[[ 47.2  20.1  -0.2  -2.3 -20.5   2.7 -12.2  -9.6]
 [ 46.1  19.4   8.5  -9.0 -26.0   4.7 -20.5 -18.1]
 [-49.0 -19.8   0.0  -2.1  17.4  -1.8  12.6   9.2]
 [  0.7   8.2  65.2 -30.6 -17.7  52.9 -22.8 -24.9]
 [-43.1 -21.5   3.9   2.6  17.4   1.0   8.9  10.3]
 [-35.3 -20.4   9.9  -6.9   9.5   8.4   5.6   3.4]
 [  6.4  11.6  65.7 -35.5 -22.0  52.1 -26.9 -29.6]
 [ 15.3  13.8  36.8 -32.8 -23.0  28.9 -31.2 -31.3]]
:
[[ 47.2  20.1  -0.2  -2.3 -20.5   2.7 -12.2  -9.6]
 [-49.0 -19.8   0.0  -2.1  17.4  -1.8  12.6   9.2]
 [-43.1 -21.5   3.9   2.6  17.4   1.0   8.9  10.3]
 [  6.4  11.6  65.7 -35.5 -22.0  52.1 -26.9 -29.6]]

[[73.6 17.2  1.6  0.4 18.0]
 [ 7.7  0.4  0.8 33.6 64.7]
 [ 1.8 -0.6  3.2 54.7 47.2]
 [ 1.9  0.7  8.1 65.6 35.1]
 [45.5 56.8  3.9  1.2  2.4]
 [ 3.2 54.7 47.9  2.5  0.0]
 [32.1 66.8  7.8  0.4  2.3]
 [ 1.3  4.7 59.5 41.7  2.8]
 [ 3.5 48.3 53.5  4.5 -0.3]]
:
[[73.6 17.2  1.6  0.4 18.0]
 [ 1.8 -0.6  3.2 54.7 47.2]
 [45.5 56.8  3.9  1.2  2.4]
 [32.1 66.8  7.8  0.4  2.3]
 [ 3.5 48.3 53.5  4.5 -0.3]]

[[-89.5 -31.8 -48.4]
 [-18.3  38.9 -46.4]
 [ -5.0 -74.2 -50.5]]
:
[[-89.5 -31.8 -48.4]
 [ -5.0 -74.2 -50.5]]

[[-48.9 -22.1]
 [-57.4  16.3]
 [ 70.4  -6.1]
 [ -0.7  44.4]
 [ 68.2  -5.9]
 [ 46.4  29.9]]
:
[[-48.9 -22.1]
 [ 70.4  -6.1]
 [ 68.2  -5.9]]

[[31.3 -2.0 43.6  0.0 11.3 16.1]
 [13.0 14.3 75.3  0.0 19.4 16.1]
 [ 5.7 -2.0 11.9  0.0 -0.8  0.2]
 [16.7  6.1 -3.9  0.0 -0.8  0.2]]
:
[[31.3 -2.0 43.6  0.0 11.3 16.1]
 [ 5.7 -2.0 11.9  0.0 -0.8  0.2]]

[[ 11.0   3.0  29.8  10.4   2.2 -15.9  -0.8 -28.3]
 [ -5.4   6.2  40.4   1.9  23.3  -0.4   3.6   2.8]
 [ 27.1 -11.7 -69.9  -2.5 -73.9   9.2  -5.9 -33.5]
 [ 16.6  -2.7 -17.6  -7.7 -49.5  28.0   2.3 -18.6]
 [ -9.1  -3.9 -29.8  -2.4   7.2  -5.3  -2.9  19.3]
 [ -8.3  10.1  62.8  -1.2  29.0  11.2   7.6   7.3]
 [-36.0   4.8  14.0  -9.0  59.6   5.8   4.2  62.1]
 [  1.2  13.6  90.3   1.1  20.3  16.6  10.3 -12.3]]
:
[[ 11.0   3.0  29.8  10.4   2.2 -15.9  -0.8 -28.3]
 [ 27.1 -11.7 -69.9  -2.5 -73.9   9.2  -5.9 -33.5]
 [ -9.1  -3.9 -29.8  -2.4   7.2  -5.3  -2.9  19.3]
 [-36.0   4.8  14.0  -9.0  59.6   5.8   4.2  62.1]]

[[-26.4  29.0  23.7 -20.1  23.6  23.8  -2.2   1.1   7.1  33.3  24.9  24.3
  -19.5  21.3  10.2 -13.2]
 [-74.5  54.3  22.9 -57.6  33.1  36.4  33.5 -27.4 -31.6  65.0  39.1  25.9
  -56.7  64.3 -32.8 -37.4]
 [ 69.7 -25.0   1.7  55.9 -12.0 -15.8 -22.9  35.6  45.3 -29.3 -17.0  -1.3
   56.0 -45.5  50.4  39.2]
 [ 85.0 -33.8  -3.3  68.0 -18.7 -23.1 -22.7  39.5  48.7 -39.2 -24.6  -6.8
   68.0 -54.9  53.7  47.8]]
:
[[-26.4  29.0  23.7 -20.1  23.6  23.8  -2.2   1.1   7.1  33.3  24.9  24.3
  -19.5  21.3  10.2 -13.2]
 [ 69.7 -25.0   1.7  55.9 -12.0 -15.8 -22.9  35.6  45.3 -29.3 -17.0  -1.3
   56.0 -45.5  50.4  39.2]]

[[-60.2 -36.5  21.3  90.2  15.6  48.5  13.3]
 [-38.1 -70.5  29.4  51.9  28.1 -37.2  67.4]
 [ 58.1  67.5   0.5 -60.6   8.5 -25.7 -53.1]
 [ 67.7 -61.9  33.3 -42.6  27.0 -54.3  72.0]]
:
[[-60.2 -36.5  21.3  90.2  15.6  48.5  13.3]
 [ 58.1  67.5   0.5 -60.6   8.5 -25.7 -53.1]]
